After every row comes one of two labels: whether the row has a hidden trait. Each part has its own trait and labels.
In the rows, 100 means zero.
[127 103 137  93  41  66 110  33 113  94 104 143 141 108  96 100 136 121
 117 113 125 146 171  18  81 116  85  93 121  80 121  80 110  96  98  90
 103 101  82 121  88 125  95  86 112 113  99 100  56 113  15] -> F
[ 72  76 113 104  95 103  88 174  83 100 100  70  65  87  63 113 132  67
  79  84  74  62 144 128 131 115  93 110  78 129 129  83 103 138 128 113
  96  98 127  80 110  64 122  97 162  88 136 108 119 107 179] -> F
[ 73  80 102 100 101  96  93 172  82 128  92  96  58  84  85 103  97  74
  91  72  84  81 120 116 114 119  89  97  81 123 118  98  97 116 110 141
 120 102 116  77 105  62 101  61 141  99 135 107 117  99 148] -> F
[ 92 100  99 115  73  86 121 122  97 145  99 110 146 102  87  82 181 118
  95 112 112  97 103 103 143 114  81  87  96  73 136 136  99 122 154  99
 119  93  99  77  93 117 104  42 146  89 100 111  77  73 113] -> G
[109  76 116  69 110  67  75 118  82 121  62 130  46 103 113  77  99  71
  96  78  98  89 129 108  84 121  93  97  69  83  93  83 105 123 101 138
  86  93  93 105 112  72 102 141 131 125 110 106  76 140 115] -> F
[117 107 130 104  75  88 109  59 104  92 108 100 149 129  98  94 171 154
 103 122 114 117 144  53 100 102  82  96 105  85 132 100  99  97 119  81
  67 101 100 121  96 135 110  88 114  91  84 107  65 123  76] -> F
[106 105 119  90 110  72 102  75  95 102  87 108 123 127 146  77 151 161
 100 110 116 115 115  75  95  98  86  80  95  65 102  90  91  92 112 101
  57 100  94 128  98 125 105 105  98 114  75 107  52 126  82] -> G
[109 108 120  93  97  73 104  57 101  92  92 110 132 131 136  76 162 159
 105 116 120 129 121  55  91 103  83  87 108  74 115  98  98  91 110  89
  62  97  93 124  95 130 109 119 101 112  80 106  61 121  61] -> F
[ 53  96  73 110 118 108 110 169  89 131  78  87  99  95 123  73 142 110
  74  90 116  91  60 132 146 116  88  91 100  82 116 132  90 116 148 111
 106  93 108  79  96  91 110  80 122 107 104 108 101  68 145] -> G
[ 76 103  95 116  86 103 117 127 100 127  91  96 143 105  87  68 185 107
  94 119 105  98 110 118 149 118  88 102 103  72 129 133 101 133 164  98
 113  88 101  78  94 120 115  88 142  89  94 110  96  66 119] -> G
[ 86 104  93 115  82 101 114 133 102 122  82  96 154 105  91  79 168 109
  88 116 102 106  90 116 149 120  88 100 109  88 130 125 104 136 166  95
 112  86 102  84  92 121 115 104 147  99  94 110  98  50 135] -> G
[128 109 134  99  79  79  99  43 107  83 103 106 146 127 103  86 172 141
 108 129 112 118 136  61  93  98  94 104  98  76 120  94 106 115  74  82
  67  94  92 123  97 135 112 136 115  96  80 106  57 115  81] -> F
[105 109 123 103  83  71 117  69  98 112 108 105 128 121 120  94 156 157
 106 110 115 119 137  41  92  97  77  77 100  72 121 112  89  80  90  91
  76 106  98 125  94 124  98  51 103 103  82 109  49 113  62] -> F
[ 93  89  96  77 134  62  91 109  76 124 113 119  50 103 134 106  45 122
 103  65 105  90 122  61  54  87  94  69  73 108  81  87  84  49  51 132
  88 117  96 122 108  71  79  29  69 115 114 102  63 135  62] -> F
[108 102 102  98  84  79 113 111  97 136  89 129 125 109 105  61 171 118
 104 114 116 106  98  98 120 116  90  97  88  48 118 124 108 138 153 108
 104  88  82  98  99 124 108 122 139 105  76 111  63  81  99] -> G
[ 82 108  89 114 100 107 116 128 101 128  83  86 146 106  99  74 164 107
  91 117 103 102  76 125 149 114  90 100 104  74 127 131 102 135 167  96
 113  86 100  77  93 120 116 109 138  94  94 109 101  56 131] -> G
[137  90 145  89  55  85  86  54 112  66 113 117 112  92  71 128  95  77
 116  93 100 116 191  48  68 107  97 105 105 123 120  56 110 105  68 101
  96 105  99 118 100  96 106 104 118  96 121  97  99 143  57] -> F
[ 81  95 103  97 108  69 106 136  78 132  89 103  83 116 128  65 172 147
  82 101 106  90 109  93 118 107  81  82  83  62 127 121  92 114 144 117
  77  96 101 102 103 113 111  80 127 107  89 115  57 128 141] -> G
[108  85 118  64 119  72  77  87  92  87  97 126  53 104 131 105  56 102
 108  79 105 101 130  64  54  99 104  93  82 101  72  65  99  88  58 129
  69 107  91 127 109  77  96 121  80 127 107  95  81 152  72] -> F
[ 71  80  93  81 101  94  91 167  84 130  76 104  63  88 101  86  88  64
  83  71  97  82 114 126 118 122  94  98  83  98 100  92 102 115 117 137
 111  97 101  58 106  64 104  98 130 114 125 105 108  75 135] -> F
[ 90  74 129  82  85  77  85 141  94 120  83 129  63  89  93 100  99  63
  90  71 101  99 150   0  98 131  82  99  86 111 114  72 108 130 107 136
 118  97  98  92 103  65 104 104 147 118 138 103  98 109  98] -> F
[ 96  73  98  84 102  83  90 154  78 131  91 128  48  83  81  88  76  55
  95  70  91  77 117 118 109 122  97 100  71  95  97  88 108 122 101 143
 129  96  92  89 113  59  96  93 130 106 126 103  90 103 122] -> F
[108 103 108 105  78  89 110 113 105 121  86 117 146 106  90  68 195 115
  96 119 110 114 103 111 145 122  88 103 105  61 127 118 109 141 148  99
 107  84  93  88  95 125 115 131 138  99  92 110  85  65 118] -> G
[ 94  99 103  71 149  68  87  95  82  98  88 110  68 128 166  75 110 158
  96  92 110 100 100  76  72  92  89  76  83  68  85  88  89  79  96 117
  49 101  88 130 106 102 102 135  76 134  81 103  63 151  94] -> F
[126  87 131  73  98  74  78  71  97  75 107 125  65 107 104 119  32  93
 114  85 100  96 151  67  55  93 104 101  79 107  83  60 106  90  75 116
  88 104  89 124 109  82  95 112  99 111 107  94  87 154  51] -> F
[ 91  99 114  91  78  79 112  94 110 119  65 126 130 111 121  55 176 128
  93 118 124 130 108  77 141 133  77  96 112  53 129 107 109 135 159 101
  93  83  86  92  89 121 116 144 140 125  90 109  77  77  80] -> G
[ 95  89 129  80 123  87  77 101  86  65 104  87  69 111 115 117  89 116
  92  86  92  93 134  75  63  98  96  94  95 124  94  65  95  83  73 111
  58 110 114 121 108  74 108 104  89 112 104  99  87 159 111] -> F
[ 92 101 114  76 157  79  82  98  86  81  86  96  72 128 167  74 112 147
  94  93 104  99  69  92  72  95  93  90  83  78  88  86  92  83 100 110
  39 100  98 126 109  96 112 150  87 129  82 103  72 150 102] -> F
[ 85 109  91 111 100 108 110 133  96 117  79  85 135 110 104  74 170 111
  85 117 105 101  66 138 152 119  92 104 109  79 127 128 103 141 169  98
  98  84 101  78  98 117 114 132 137  99  91 108 124  58 144] -> G
[136  92 131  95  48  89 101  47  99  90 129 118 111 106  57 135  99  89
 117  97 101 106 171  46  73  95  98 100  95 115 115  77 101  97  72  95
 102 115  95 122 101 105  91  56 113  88 115  99  70 127  49] -> F
[ 51 104  78 126  98 105 125 155 103 137  80  79 127  97 112  84 153 119
  67 102 102 107  84 100 149 124  73  87 119 106 141 139  89 111 159 102
 109  97 120  71  88 109 113  35 132 102 109 111 106  50 140] -> G
[134 103 134 111  46  79 106  29 104  83 131 101 155 115  59 130 142 113
 113 116 100 108 167  52  90  93  90 102  98 112 136  85 105 101  94  78
  92 106 105 116  96 123 108  58 119  76 107 104  77 118  67] -> F
[119  87 125  92  68  73 100  86  99 100 130 129  77  91  79 138  53  82
 113  75 102 106 170  35  53  96  94  85  93 123 104  77  98  73  49 115
 103 116  94 121 102  83  80  16  96  99 126  98  71 143  33] -> F
[ 74  97 105  94  91  67 116 119  94 138  83 119 112 113 122  69 173 137
  87 102 117 114 152  83 128 124  69  78 101  66 132 119  96 108 148 114
  95  94  95 104  93 117 105  74 142 120  97 112  64  94  96] -> G
[ 76 100 137  82 130  88  85  76  98  65  74  82 112 136 163  86 161 168
  82 111 109 125 124  55  94 116  76  90 117 102 117  75  94  95 118  90
  30  98 108 127  92 109 131 169 115 131  89 103  85 124 103] -> F
[118  85 116  62 104  61  80  84  97  89  97 152  41  94 137  99  14  88
 119  79 115 110 133  55  45 100 102  93  84  88  62  58 104  73  48 131
  96 103  73 129 107  81  80 122  78 130 108  94  73 154  45] -> F
[136  87 143  81  67  92  79  44 107  65 113 117 104 106  70 118  94  79
 117 102 100 105 173  60  72  99  99 111  97 119 103  56 113 104  62  96
  88 102  94 121 104  95 104 126 116 108 111  96  91 137  53] -> F
[140  97 136  93  47  82 105  47 109  95 125 127 123 106  72 112 112 100
 123 105 111 117 170  41  71  98  97  98  94  95 113  80 108  97  82  94
 109 109  85 120 100 115  91  72 116  90 104 102  69 124  32] -> F
[148  93 138  92  53  91  96  30 109  95 118 124 135 112  71 107 128 104
 119 116 108 112 156  61  67  98 100 110  97  81 116  70 110 114  89  86
  91  98  88 122 101 117 100 112 117  88  99  99  76 124  54] -> F
[ 85  94 113  75 136  69  89 103  86  95  92 111  59 113 158  90  80 136
  92  80 109 107 128  57  58 101  85  75  94  95  84  79  86  75  68 122
  65 109  99 129 100  87  97  95  82 141 103 101  68 153  77] -> F
[130 107 126 111  64  75 118  57  98 105 127 106 156 117  91 106 162 149
 112 119 110 111 152  44  94  91  83  85  97  85 129 110  95  92 109  90
  53 107  98 117  96 125  99  33 113  83  93 107  65 120  71] -> F
[ 95 103  96 119  76 102 119 118 106 125  87  95 147 107  81  80 187 112
  94 119 107 101  94 114 148 118  86 101  93  75 134 124 104 137 183  99
 112  86 102  81  94 120 119 100 147  89  98 111  89  70 125] -> G
[112  85 126  80 106  87  75  83  88  81 112 105  64 115 101 122  83  99
 106  82  91  87 150  78  54  87 106  99  86 120  88  67 104  89  57 121
  76 110 102 124 111  81  95  98  92 103 117  97  90 152  87] -> F
[ 77  87 107  83 125  66  95 149  73 130  91 103  72 115 132  77 145 130
  84  84 101  82 116  86 109 105  81  80  66  69 112 106  91 107 122 135
  74 100 104 104 109  87 107  68 129 118 104 110  62 124 130] -> G
[ 90  96 111  76 105  79  92 114  97 105  70 111 127 127 130  52 183 128
  92 118 114 117 110  91 127 129  82  99  97  52 118  98 106 135 166 106
  67  83  89 103  98 116 125 180 145 126  90 111  77 100 106] -> G
[113 106 119  82 141  76  88  82  86  89  91  95 104 135 157  65 145 163
 104 118 108 101  99  89  91  88  94  90  84  60  94  97  95 107 109  95
  35  94  88 129 107 120 114 166  90 117  66 105  65 141 102] -> F
[129  85 128  78  93  78  85  67  91  89 117 130  67 102  93 124  57  87
 117  85 100  94 157  61  49  87 104  96  83 111  89  64 103  81  56 114
  91 109  91 126 108  84  90  87  92 108 113  97  82 146  63] -> F
[ 57  97  75  92 131  99  98 163  90 128  63 102  80  99 136  60 125  93
  76  94 101  94  62 158 134 124  91 100  97  80 102 114  98 127 146 121
  99  87  99  79 100  92 110 146 119 124  98 106 109  75 143] -> G
[146  90 130  73  56  67  99  44 111  94 110 149  91  97  94 109  57  82
 133  94 119 127 160  40  64 102 104 101  94  90  82  64 114  87  65 112
 122  98  70 129 100  97  79  96 101 111 107  96  70 136  16] -> F
[ 94  76 109  78 115  63  90 145  71 138  91 122  47 103 119  86 110 106
  91  65 100  79 132  94  89 108  99  82  64  85 110  92  96 106 103 134
  94 101  96 110 112  72  97  73 130 119 115 108  71 137 114] -> F
[125 100 106 101  93 103  96 109  94  99  87  93 136 124  81  55 199 113
  99 132 102  83  88 159 141 104 105 116  74  45 113 117 114 165 152  99
  85  77  89  92 110 128 126 190 159  85  72 110  89  90 156] -> G
[ 86  72 111  86  87  70 101 155  82 141  96 124  51  80  86 106  78  68
  91  65 103  85 145  77  99 119  87  90  74 107 109  92 101  98 122 139
 129 106  98  90 106  62  90  45 133 111 136 105  81 114 105] -> F
[101  99 103 102  95  88 113 109  92 138  90 104 146 115 106  75 187 139
  88 103 109 100 116  98 126 114  82  87  91  64 132 122 100 126 159 108
  92  90  98  97  98 118 113  90 143 106  95 113  64  84 108] -> G
[133 106 125 102  68  75 109  35 106 105 120 122 142 116  85  97 147 128
 120 114 113 117 146  53  89  90  93  92 100  72 120  98 103  97  93  90
  89 102  85 127  97 128  97  85 130  96  85 105  62 122  52] -> F
[ 98  73 115  80  98  78  76 144  78 125  97 115  60 100  86  96  76  70
  95  74  95  71 137 104 106 109  94  93  66  92 109  83 102 122 105 136
 101 101  97  97 112  68 101  87 138 102 128 107  85 129 131] -> F
[ 81  82 118  78 126  68  82 150  82 108  77 107  75 120 124  77 132 121
  81  87  99  93 129  99  98 118  84  90  79  64 110  83 100 120 127 127
  60  96 102 105 107  82 117 163 138 127 109 108  76 124 133] -> F
[ 82  79 104  70 114  53  93 139  79 139  80 137  48  97 143  81  99 105
  93  69 114  97 124  72  86 127  80  72  86  76 100  93  97  99 106 150
 103 101  92 105 106  78  93  77 117 132 116 106  59 136  88] -> F
[ 78  85 101  89 120  66 101 146  69 149  94 111  78 117 130  74 145 136
  87  80 108  86 127  83 111 108  83  73  74  76 111 115  91  99 127 138
  84 103  97 104 107  98 101  59 123 115 103 111  59 108 119] -> G
[143  97 144 102  50  88  95  48 105  78 129 108 136 110  57 131 133  99
 118 112  95 104 165  64 108  94  98 105  94 123 127  79 110 106  91  84
  95 106 100 121 103 109 105  84 119  79 108 102  80 130  66] -> F
[ 66 104  81 112  99 104 116 140 104 133  71 109 128  96 123  68 154 116
  84 106 114 116  67 112 152 128  81  96 119  76 122 129  99 125 154 104
 117  89  97  81  87 116 108  96 131 116  99 109  98  56 110] -> G
[ 81 101 108  76 140  72  86  99  86  82  87  94  94 126 157  83 124 162
  90  96 106 103 107  75  71  97  86  81  89  80 100  94  88  84 104 103
  38 104 102 128 104 108 111 132  91 123  86 103  72 143 103] -> F
[ 88  87 123  74 134  77  80  91  89  78  89 103  66 118 149 108  86 129
  95  83 103 104 127  65  55 103  92  89  93 107  89  67  92  75  73 114
  57 108 105 123 107  79 104 123  85 129 102  99  81 157  94] -> F
[101 109 111 102 108  75 111  73  90 104 108  92 120 133 125  85 141 170
  98 112 106 107 116  71  91  89  87  83  91  71 120 114  89  89 113  97
  57 101  97 125 102 128 108  87  92  97  78 109  56 121  98] -> F
[ 70  90  81  91 132 101  93 172  86 136  69 103  71  88 122  69 113  84
  80  82  99  87  60 147 141 118  95  98  87  86 103 108 101 119 134 132
  98  91 100  81 104  78 105 120 108 119 108 103 103  73 152] -> G
[ 93  74 120  88 107  84  73 159  75 108  97  93  66 110  90  98 124  88
  85  83  88  61 136 120 122 101  96  99  61 116 115  80 103 130 116 137
  76  98 109  94 114  69 118 117 146  99 118 108  90 132 151] -> F
[ 69  84  74  91 128  99  92 168  84 134  82 102  59  93 116  78  91  74
  82  77  92  76  94 138 124 109  94  97  78  83  89 106  98 120 125 143
 114  96 105  79 107  74 100  93 122 109 112 106  95  97 152] -> F
[ 78  90 114  75 120  68  95 124  86 122  73 112 100 123 139  55 154 135
  86  96 111 106 107  85 109 123  71  86  91  67 119  96  96 116 138 122
  70  93  95 104  98 105 115 124 138 128  94 110  68 120 110] -> G
